Each row was made from one small tree. Brackets hold a mark, then the marks that hang from it, in alphabetical order. Every link used is in the known rows. Write each row's tree.
Known rows
{nisut {pidoz dupuro suni} {tiviv {torete lanuk}}}: [ -15  -44  -75   62    0   90  -49  -41   31  236 -130   47  226   34
   63   65  -96  111   -9  353  -43  -48   64 -135  -51  -27  103    1
  -31 -198  137  -11  -55  -59 -133  163 -294 -214 -282  -75  227  -23
  -75  187   65   12   93 -291  -15 -100  -15  -60 -116  -74   94]
{ture lunov {nisut lokap tiviv}}: [  39  -41   24   35  -10   31 -240  -89  143   73  -68  156  153   54
  157  224  -96  -50  268  337  -77   33  104 -133  -14  -39    7  -42
  -33 -116   85  -68 -127   78   27   33 -165 -268 -179   55  107   28
  -74   26   22   -4   -7 -262   -5 -115  -26 -125  -74  -94  -60]
{tufi {telid dotipe {nirobu {lokap {dupuro suni}}}}}: [   2   41  106    4  -32    5  113   93  -50 -100   45  -60   74   37
   47  -23    5   32  -85  -17   35   18  101   66    1   35  -70  -19
   -3   74 -171  -57  143   42  -82 -111  164   97   74  113 -156   -1
   74   14  -65   53  -57   58  -18   36   -3   36  -80   29   23]
{lokap {dupuro {pidoz nisut {suni molur}}}}: [  20  -61  -73   29   62   90  -84    1   50   80  -17   69  158   37
   25   63   58  -30  -26  -22  -84 -175  -80  -52   -5   10   49   16
   12  -23  107   54   11  -32  -71  277 -239  -72   11 -150  286   -6
  167  133  -40  -32  104  -66  -39 -104 -101   37  -89  -18   54]
{nisut {lokap {bobe tufi}} pidoz {tiviv {dupuro suni}}}: [  56  -85 -308   47  196    3   78 -203  116  188  -18   -6   53   61
  143   64  -36  -41  104  283   17 -192  117 -116  -71  -11  149    4
  -47 -125  270   93    7  110  -11  358 -169  -23 -221  -84  210  -42
   66   34   49   26   32 -219   12 -160    1 -133 -157  -75   83]
{lunov {telid dotipe {nirobu {tufi molur}}}}: [ -12    7  -34   62 -108  -17 -136  118  -68  -29   -2  -36  -47   47
   96   63  -70  136   -9   59   28  248  237   -9   22   41  -54 -105
  -12   52 -132  -70  -32  -10  -32 -102  246  -29    3  158 -262   20
  -19   26   53   67  -78 -113  -16   59   48  -43  -61   35   14]
{telid {dotipe {nirobu lokap}}}: [ -16   38   42   39  -77    4  -88   87  -76  -79  -18  -39   47   51
   71   11  -38   96  -25  -18   -3  208   28  -19   22   41  -92   -3
  -19   -6  -50  -52   77  -21    6 -143  145  -98   -3  110 -166   -3
  -69   -3  119   51  -23   23   -2   67   -3   27  -38  -39   15]
{nirobu {lokap {dupuro pidoz {suni molur}}}}: [  29  -49   38    9   37   81    6   17    2   30  -21    6  -11   -8
  -22   46   84  -38  -17  -90 -189  -10  -41   34   42  -40   37   98
   11   59   47   34   40  -81   -1  159 -132   60   87 -112  232    2
  132   49   61    2   64   38    5  -72  -76   52  -49  -81  -18]
{pidoz dupuro {suni {molur lokap nirobu}}}: [  -1  -46  -17   -1   55   16  136 -179  -48   22 -102   83   70   71
  -18  -41    2   46  -15 -222 -197 -166 -133 -175  -50  -40   53   27
   44  -95  -67   14  -69  -74   21  167 -256 -172   54 -143  210  -36
  168  117   59  -84  122  -50  -19 -148  -60   30  -78   -2   51]
{lokap {bobe {tufi telid}}}: [ -17   22  -84   91   40   67  107  -53   89  -50   46  -76    3  -39
   11  -59   15   19    1   23   61 -205   23  -17  -18   13  -47  -99
  -30  -16  138   14 -100  151  125  -14  -85  109   35  -16   87   33
   19  -74  -16   21  -51   55   21   47  -27   33  -69   15  -35]
{tiviv lunov {nisut pidoz}}: [ -14   33  -79   14  -34   65 -250   41   30  223  -31   25   57   45
   89  201  -62  -38  194  354   79   22   74  -89    2    1   45  -62
  -40 -127   38   37  -92   37  -33   57  -80  -79 -189  -49   88   23
 -156   95   -9   27  -14 -278   -9  -16   -7  -52   74  -68   11]
{tiviv {dupuro pidoz suni} nisut ture}: [  56   23  -26  -76  132   -8 -211 -173   43  353   -9   20  232   87
  194  134  -13 -130  114  359   -9 -186   -8 -168  -13   -1  127  -29
   10 -217 -116  182  -58   80 -101  305  -93  -68 -131 -123  170   -6
   81  212   69   19   14 -379  -17 -104  -59  -65   81  -60   48]
{molur {lokap bobe} nirobu tufi}: [ -13  -24   89  -46  -43   34  -72 -122    2  -73   13  -34 -144  -93
  -68  -86   65  -45   42 -214    1  -64 -145   43  -24  -66   28   12
   19   41 -170   54 -174 -123  171   11   16   35   96  -53   89  -10
 -182 -102   16 -112  -17  141    1  -21   83   12   79   23  -92]
{suni dupuro {molur lokap nirobu tufi}}: [ -25  -60   77  -98    3  -30   77 -129  -37  -68  -43  102  -93   14
 -114  -55   53  -39   -5 -378   -7  -59 -198  -97  -10  -65   15   71
   59  -16 -177   58 -117 -237   76  201 -219 -101  159 -104   99   -3
  -23   21   65 -127  145   58  -29 -156   45   24   65   68  -27]
{molur {lokap bobe dupuro} {tufi {telid dotipe}}}: [  20  -38  117  -17  -32   62   54  -14   -5  -81   80  -54  -86  -66
  -27  -92   93 -106  -57 -223   29  -86 -105   66    2  -20   21   32
   -3   98 -179   36   44  -61  101   16   21  111  169  -37   70    0
  -23  -84  -81  -36  -68  194  -25  -26   54    9   -7   19  -13]
{ture lunov {tiviv torete}}: [ -15   10   52   34  -71   92 -333  -22  149   31  -81  127  205   18
   75  211  -86  -61  183  303 -105  188    9  -88   38  -15  -16  -49
  -36 -124   30 -106 -149   45   38  -89 -183 -371 -131   34   51   63
 -179   87   52    5  -35 -284    4  -68   -9  -80  -31 -101  -87]
{pidoz nisut {suni dupuro {molur lokap nirobu}}}: [ -26  -69  -56  -15   49    7   56 -139  -14  -33  -89  100   57   84
  -25  -21   23   21  -17 -199 -143 -205 -128 -172  -54  -24   43  -18
   59 -100  -71   59 -156 -129   20  226 -310 -318   55 -149  237  -36
  156  132   88 -120  192  -17  -44 -151  -62   56  -38   41   27]
{tufi {dotipe {nirobu {lokap {dupuro suni}}}} molur telid}: [  -6   96   35  -66    9 -150  240   86 -100 -115   94  -11  -36  -48
  -87 -111  -10  -73  -89 -177  133  104  -23   81    3   36  -23   54
   40  132  -48 -110  221   13 -106 -249  287  113   65  114 -215   -1
   41  -86 -118    9  -51  162   17  135   18   22  147   75    1]
{suni dupuro {molur tufi}}: [ -37  -48   33  -31   15   -6   31  -77   -5   -9  -54  109    6   47
  -52    3    7    6    3 -269   14  -73 -132 -166  -12  -37  -25   18
   38  -53  -35   60  -95 -180   38  215 -240  -78  111  -64  114   12
   -2   67   47  -83  141  -29  -26 -141   -8   33  -13   68   -4]
{dotipe {nirobu {lokap bobe dupuro} {tufi telid}}}: [  12  -30   74   -8  -68  -26  -15    8  -65  -40   23  -44 -188  -45
  -66  -29   25  -24  -90 -196  -34  132  -76  163   37   32  -27   24
  -13   76   -9   10  122  -50   76 -227  159  138   78   61  -74  -18
  -47 -114  -37   40  -60  223   20   47   13   34  -21   22  -21]
{torete lanuk {nisut {lokap bobe dupuro} {tiviv ture}}}: [ -19  -23   67   28  -43   57 -154  187  129  188  -53  -26   72  -79
   71   29  -40  104   85  598  -11 -182   21  -42    5  -85   11   70
  -52 -134  247  106  -81  296  -59   98  -88   96 -305 -164   82  -38
  -95   32  104   36  -45 -141    8   -8   -7  -59   -7 -156   34]
{lokap bobe {dupuro pidoz {suni {molur {nirobu tufi}}}}}: [  52 -120  -98    3   76   67   -6 -112   52   79   37   11    6  -48
  -93  -42  116  -65  -83 -153 -125 -182 -162  -73   18  -18  113   28
   17    8   57   21   59   15   40  252 -166  108  146 -142  302  -11
  195   19  -13  -28   26   51  -22 -105  -42    7 -103   21   39]
{dupuro pidoz {suni molur}}: [  23  -21  -64   -2  125   14   27 -124   20   90  -72   87  191   79
   10   29   31   20  -37  -62 -128 -222  -68 -250  -12  -45   34    6
   38  -67   -6  -57  -13  -64  -43  325 -276   44   23 -116  220  -20
  171  139   68  -35  153 -142  -34 -102  -93   36  -72    5   55]
{torete {nisut {lokap dupuro} {tiviv ture}}}: [ -11   -4    4   17    1   58 -184  129  115  130  -23   34   67   -7
  149  130  -39   21  127  400  -18 -176  109    1  -13  -35   18   25
  -16  -90  218  157 -110  200  -93  187  -57   64 -288 -103   58  -34
  -56   43   18   -5    0 -131    5  -40  -18  -62  -20 -114   -5]
{lunov {telid dotipe {nirobu {lokap bobe dupuro} tufi}}}: [  14  -52  -27   72 -112   37 -131  120  -62  -50   20  -70 -123   25
   69   43  -19  103  -35   13  -55  248  209   60   46   37  -22  -77
  -22   83 -141  -33    2   23   22 -101  226    7   75  109 -184   14
   37   -3   87   85  -92  -26  -12   22   46  -45 -112    8    3]
{bobe lokap {tufi {dotipe nirobu}}}: [  11  131 -134   11  134   -9  187  -73   60 -143   85  -26  -77   54
  -61  -98  -22  -35  -25   88  216  -35  121  156  -28   64   -4  -70
  -31   19  261   10   -9   44   25  -21 -110   38  -34   -6 -155   61
  -29  -76  -73   25    7   72   35  160   20    1  135   24  -14]
{suni {dupuro pidoz} {molur {lokap bobe} {nirobu tufi}}}: [  11 -113    5  -81   44  -21   87 -156  -28  -32  -35   71  -82   -1
 -131  -91   98  -27  -87 -376  -94 -106 -200 -105   15  -52   48   33
   57  -13 -191    3  -50 -181   79  217 -241  -33  202 -126  166  -22
  118   32   89  -91  152   75  -35 -169   17   27  -13   79   12]
{suni {dupuro {pidoz nisut}}}: [  -4  -47  -58   30   54   65 -122  -57   40   35  -41   64  193   59
   70   39   32   34  -32  -65  -34 -148   -3  -95    4   13  -34  -64
   27  -67   -1   60  -90  -78  -59  227 -240  -75   -3  -92  222   -5
  101  174   45  -40  150  -93  -47  -77  -96   74  -87   44   31]
{lokap {bobe tufi} {dupuro {pidoz suni}}}: [  47  -82 -184   60   94  130   55  -91  113   51   58  -32   47  -38
  -31  -46  106  -60  -64  -46  -73 -234  -51    3   17   25   86  -18
  -19  -15  217   78    8  140   47  194 -229   50   90 -151  300   10
  211   13  -12   27   -3   49   -8  -35  -62   12 -128   -2   48]
{lanuk {dotipe {nirobu {lokap bobe} {tufi telid}}}}: [  31   29  -18   -3   -8  -59   45   61  -58  -11  -54  -36  -19   71
  -15   -9   -5   62  -63 -119   18  175  -96   -2   11   28 -112   41
  -23    5   32  -49   94  -74  137 -241   68   29   11   58 -121  -25
  -35  -57  -16   43    9   99   26  113   -4   26   25   -9   35]
{tufi molur {telid dotipe {nirobu lokap}}}: [ -39   96   82  -16  -62  -76  162  144  -67 -103   48 -103   -8  -35
   31  -42  -12   60  -81  -38   79  143  142   91   -1   21  -82  -14
   16  126 -162  -74   97  -15  -85 -241  349   63   66  203 -249    8
   20  -38  -77   44  -96   83   16  118   27   43   33   41  -11]
{lunov {telid {dotipe {nirobu {lokap bobe dupuro}}}}}: [  16  -29  -75   90  -89   45 -149   82  -47  -39   12  -29  -61   44
  104   62  -33   88   -1   21  -27  178  131  -25   45   35  -34  -37
  -22   31  -54   -8    2   60   45  -35  115   -3   27   36 -103   25
   25   13  119   80  -61  -51  -11   23    0  -27  -83  -36   15]
{tiviv {torete lanuk {nisut lokap pidoz}} {ture lunov}}: [ -25   10   82   16  -96   46 -343  116   99  247 -126   32  166  -11
  102  128 -112   59  169  793  -43  -12   77  -71   22  -51   28   20
  -50 -217   56   11 -140  239 -102   49 -153 -169 -350  -91  -51    1
 -231  102   64   48  -40 -380   -2  -57   16  -86   58 -153   17]
{tufi dotipe molur nirobu}: [ -42  101    8  -43   21 -148   82  101  -47  -71   55  -14   13  -85
  -76 -100  -37  -11   47  -32  155  207   25   51  -17   22  -19   -5
   38  100   85 -157   62   25 -138 -233  305  -18   -2  129 -213   14
  -32  -62  -88  -27  -42    5   31  169   40    9  210   57  -38]
{bobe {tufi {molur {lokap dupuro}} {telid dotipe nirobu}}}: [ -17   79  -54  -11   22  -39  288   43   13 -113   82  -70  -34  -23
  -32  -80   28  -27  -76  -53  134  -10  110  112    0   40  -29  -14
   -4   73   23  -25   23   40  -29  -98   85  -19   44   71 -164   28
   67  -71  -80   38  -64   99   11  115   41   -2   65   41    7]
{torete {lanuk {dotipe nirobu}} {nisut lokap}}: [ -17   51   49  -13   -9  -57  -40  172   26  122 -161  -13  134   37
   60  -20  -73  181  -31  461   43   39  -69 -108   -2  -65 -124  136
  -49 -120  214  -26   52  199  -19  -56  -30   95 -298 -118 -132  -55
 -107   49  118   60    2 -129   14   68  -35   -8   35 -140  106]
{dotipe {nirobu {lokap {bobe {tufi telid}} dupuro}}}: [   6   -3  -23   12  -28    8   19    1  -10  -57   24  -54 -118  -26
  -15  -18   37  -12  -67 -134  -19   68  -40  128   33   33  -35   32
  -16   45   90   40   57   48   80 -148   69   71   46   -2  -21   -3
   -3  -85   24   57  -39  163   24   48  -16   40  -18  -17  -18]
{telid dotipe {nirobu tufi}}: [ -25   23   75   20  -96  -15 -104  122  -72  -64   -4  -63   57   47
   49   -4  -44  128  -63   17   45  236  128   28    1   62  -89 -101
  -23   23 -135 -106   69  -39  -60 -179  261  -92   20  216 -291  -13
  -72    5   21   48  -66  -22  -22   65   59   -5  -92   56   30]
{dotipe {nirobu {lokap {bobe {tufi telid}} {dupuro suni}}}}: [  17  -10  -34    3   -6    1   50  -38  -14  -45   22  -45 -109  -16
  -28  -26   43  -24  -80 -150  -50   43  -46   97   32   27  -12   42
   -7   36   83   34   71   46   71 -115   44   77   54  -15    2  -10
   35  -72   34   54  -30  159   20   42  -21   39  -22  -13   -6]
{suni {dupuro {pidoz nisut}} {molur {nirobu tufi}}}: [ -19  -91  -57  -52   52  -44   15 -121  -20   -6  -50  130   39   53
 -108  -31   26   17  -59 -248  -14 -149 -160 -147  -17  -16   22  -27
   62  -74 -128   32  -95 -201  -14  252 -248 -141   83  -84  133  -20
   96  105   36 -118  208  -23  -46 -149  -15   16   -7  119   21]
{tiviv lunov {torete nisut} ture}: [ -41   74   53   12 -129  113 -519  193   89  235  -29   -6   74  -15
  119  208  -89    8  252  536  -31  -72  105  -70   15    7   30  -87
  -33 -188    9  143 -324  160  -51    6  -92  -95 -294  -39  -41   28
 -272   77   66   14  -53 -317   -6   39   33  -50  157  -91  -45]
{dotipe {nirobu {lokap bobe {dupuro pidoz}} {tufi molur}}}: [  11  -42    2  -23  -57  -42  -67    6  -58   12    8  -50 -199  -76
  -77  -20   48  -15  -99 -213  -86  212  -74  145   52   20   13   45
    1   84   42   14   94 -100   60 -187  188   68   72   52  -29  -24
  -26  -96   16   34  -44  193   28   60   13   29   17   10  -16]
{lunov {telid {nirobu {lokap bobe} {tufi dotipe molur}}}}: [  -6  -15  -33   52  -84  -11  -98   99  -51  -38    6  -60 -162  -13
   42   34  -30   89   -3  -10  -38  224  207   68   30   12  -26  -86
   -3  104  -82  -51  -69   14   31 -143  242   60   50  101 -167   16
   -3  -30   62   57  -76  -31   10   45   41  -26  -36   28  -41]
{nisut {lokap {bobe tufi} {dupuro {pidoz suni}}}}: [  62  -83 -167   62  141   52    1  -85  102   55    9  -10   33   -5
   57    6   53  -26   21   49 -144 -213   18  -26  -26    7   72    9
  -26  -12  245   61    0  204   39  276 -186   69  -19 -130  188   -8
  155  -10  -23    6  -12  -14   -2  -87  -70   -9 -170  -32   67]
{ture lunov {nisut lokap pidoz}}: [  50  -58  -30   30   20   15 -163 -157  100  103 -108  148  143   90
  144  194  -84  -76  253  363  -25   87   80 -108    8  -39   13   -7
  -46  -97   37  -85   21   84    7   61 -153 -197 -132   29  120   21
  -32   50  -37   24   -2 -298   -7 -172  -40  -95 -117 -108  -10]
{dotipe {nirobu {lokap bobe dupuro} {tufi molur}}}: [   1  -30   27  -16  -78  -43  -61   22  -62   -4    9  -58 -231  -83
  -79  -16   36  -11  -76 -209  -76  248  -71  159   49   20   -1   50
   -4   88   66   17   83  -96   78 -226  211   53   71   67  -52  -16
  -61 -119   14   34  -66  206   36   70   20   32   27   -1  -33]

Write each row's tree
[  10  -20  -14  -21   80   -2   43  -72  -20   23  -53   67  114   46
  -28  -34   10    6  -17 -106  -89 -121  -66 -125  -21  -23   39   -1
   34  -25  -48  -43    9  -61  -53  126 -137   -4   48  -55  103  -30
  113   84   34  -40  124  -52  -19  -56  -42   22  -23   35   36] => {dupuro {pidoz {suni {molur {tufi dotipe {nirobu lokap}}}}}}
[  -9   19  129  -73  -29  -33   84    2  -63 -139   95   30  -78  -60
 -151 -108    0 -101   26 -174  155  -41 -113  137  -27   -9   16   37
   29   90 -188   31   30  -97  -14  -96  145  109   80   45  -96    5
 -138  -96 -138 -104   -9  180    2   37   86  -21  132   96  -77] => {molur {nirobu {lokap dupuro}} {tufi dotipe telid}}
[  -1   -9   14   10  -25   48   65   -7    1 -101   64  -55  -85  -63
  -78  -62   42  -15   11  -53   11  -26  -41  123    9   -2    5   24
   -3   47  -29   48  -20   23   61  -48   50   44   77   -4   29   21
  -12  -78   -3  -23  -41  142   22   31   21   14   13   -9  -61] => {molur {nirobu {lokap {bobe {tufi {telid dotipe}}} dupuro}}}
[   9  151  -80   -1  143  -15  313  -40   65 -186  123  -55  -47   52
  -56 -129  -16  -43  -59  115  273 -133  195  203  -48   67  -20 -108
  -26   67  139  -13   22   90  -26  -52  -50  142    8   41 -219   64
   29  -74 -180   32  -24   88   26  158   34    4  107   74  -13] => {bobe lokap {tufi dotipe {telid nirobu}}}
[ -10   92   93  -15   -5  -80  132   88  -87 -154   58    6   46   27
  -14  -84  -50  -19  -44  -91  158   21  -15   53  -14   48 -100  -21
    7   66  -91 -119  163   67  -53 -241  170  126   21   98 -231   -2
  -42  -64  -75   18  -14  106    0   90    4   30   50   64   -9] => {tufi {dotipe {nirobu lokap}} telid}
[  -2   -3   23   -2  -52  -19  -21   37  -84  -65   -6    0    5   53
   -1  -13  -11   40  -57 -127  -21  169  -48  -57   20   27  -29   43
   -1   -3  -74  -29  112  -72    5  -51   94 -110   55   70 -126  -13
  -15   -6  100   22    3   56  -13   18   18   -2  -21  -10   35] => {telid {dotipe {nirobu {lokap {dupuro {suni {molur tufi}}}}}}}
[   2   74   87  -22   -3  -67  132  100  -81 -144   77   10   36   16
  -30  -80  -28  -49  -56 -107  155   25  -34   87   -3   55  -78    5
    6   83  -67 -100  200   71  -68 -213  160  131   39   74 -200    1
  -12  -62 -101   22  -22  124   -4   77    2   24   47   59    1] => {tufi {dotipe {nirobu {lokap dupuro}}} telid}
[  20  -22  146  -27  -44  -41  179   60 -100  -33   63  -47 -192  -83
 -147  -54   43  -78  -81 -176  -84  156   -6  168   46   -3   42   81
   11  150  -98  -16  187 -183  -28 -150  196  127  144  105  -46    3
   66  -89  -97    2  -73  238   25   71   26   16   40   14  -25] => {nirobu {lokap {dupuro suni}} {tufi molur {telid dotipe}}}
[ -19  -12  112  -81   -5  -28  113  -43  -28  -71    4   69 -100  -18
 -112  -42   44  -75    9 -259   55 -112 -199  -17  -29  -60   18   85
   35   47 -153   18  -47 -165   69  133 -106   21  123  -81   45    6
  -55  -53  -71 -110   63   93  -14 -109   51    1   90   33  -42] => {suni {molur {lokap dupuro} nirobu {tufi telid}}}
[  -9    4   46  -23   33  -30  123  -66  -40  -25  -35   33   32   58
  -33  -18   -2   19  -35 -135  -63  -69  -35 -153  -24  -36    2   16
   30  -11 -109  -43    8  -88    2  103  -55    6   82   13    1  -14
   61   31   39  -33   56  -10  -15  -52   -4   14  -30   33   10] => {dupuro {suni {molur {tufi {telid dotipe {nirobu lokap}}}}}}
[ -20   35   59  -27  -69  -82  -87    1  -72    2  -34   -4 -115  -23
  -22   11  -20   24  -38 -158    9  208  -49   66   17   21  -53   11
    1   35   29  -43   32 -135   34 -192  156    7  -18   89 -134  -15
 -140  -69   -5    9  -26   90   16   81   21   38   62   18  -14] => {dotipe {nirobu {tufi {molur lokap}}}}
[ -14   11   62  -16  -74  -82   25    1  -80  -45    5  -65 -214  -67
  -66  -46    0   13  -83 -199  -25  176  -42  128   26   16  -43    7
    1   81  -30  -18   72  -82   85 -300  247  119   61  121 -137  -19
  -83 -135  -14   31  -68  215   39   96   27   42   35   35  -41] => {dotipe {nirobu {lokap bobe} {tufi molur telid}}}
[   0   -9  110  -58  -43    1   40  -28  -53  -95   69   11  -51  -41
 -105  -72   18  -60   -9 -149   92  -59  -90  107  -13  -13   21   38
   23   63 -248   73   20 -138   -7  -25  112   97   80   47  -53   -3
  -98  -50 -105  -83   -4  158   -9   16   70  -15   71   74  -46] => {molur {nirobu {lokap {dupuro pidoz}}} {tufi {telid dotipe}}}
[  11   -3  -85   70   16   47 -262   95  102  100   -9   48   47   31
  146  208  -78   42  258  242  -76 -127  153 -101  -55   -5   23  -50
  -38  -81  225   48 -202   81   -3  161 -131  -66 -261  -12   63   -7
 -133    7   23  -23   17 -179   -5  -25   -9  -74  -38  -67   -8] => {nisut lokap {tiviv lunov}}
[ -24   35 -106   51   33  -18  184  -36   55  -75   75 -103  -48  -79
  -40 -119   14   15  -25  -11   98  -80   41   15  -15   24  -19  -81
  -11   24  100  -27  -43  143   70 -132   95   65   60   64  -49   26
   48 -110  -43   24  -90   96   33  120   20   10   19   45  -25] => {lokap {bobe {tufi molur nirobu {telid dotipe}}}}
[ -36   33   23  -12  -18  -69   51   40   -8  -22   12 -104 -164 -146
  -57  -53   34   16   31  -69  -50  206   38  130   16  -31    4   35
   25  124   86  -31  -40  -22    7 -222  274   57   62   79  -29   10
    1  -94  -11    2  -73  103   65  127   11   55  135  -26  -88] => {tufi molur {nirobu {lokap bobe}}}
[ -10   59   48  -45    3  -59  164   66  -23  -21   42  -65  -10  -55
   -3  -17   43  -12  -97  -85   11   16   94  116    6   -2  -18   25
   34  138  -85  -28   89  -26 -106 -103  214  169   71   87  -63   -1
  105   -1 -130   27  -51   79   13   66  -16   60   32   44   -7] => {tufi molur {telid {nirobu {lokap {dupuro pidoz suni}}}}}
[  -6   44   68  -43  -41  -48  192   44  -44 -110  104  -82  -76 -106
  -58 -113   61  -51  -65 -147   86   12  -43   91    3   -7    5   55
   26  130 -179  -38   99  -23   -4 -114  219   86  134   64  -72   17
   36  -93 -112  -25 -106  183    6   76   48   26   94   23  -15] => {tufi {molur {lokap bobe dupuro} nirobu} {telid dotipe}}
[  -8   -3  -18   -2   33   39  -32  -91   -2  179  -82   40  130   56
   88   89  -34   -8   14  220   17    6   33  -85  -13  -17   44   -8
   -7 -123   37   29   16    1  -70  152 -146  -81 -104  -74  158    7
  -16  146   12   16   36 -204   -6  -83  -54    5  -48  -47   48] => {tiviv {nisut {pidoz {suni dupuro}}}}
[  -9   74  -47   10   57  -17  266   57   16 -148   94  -26   25   14
  -56  -92   -6  -42  -40   -8  177  -81   93  119  -13   61  -48  -57
  -13   50   74  -48   44  127  -45 -111   25   36   21   48 -167   28
   51  -68  -88   32  -22   78    8   95   23  -13   31   71  -10] => {bobe {tufi dotipe {telid {nirobu {lokap dupuro}}}}}
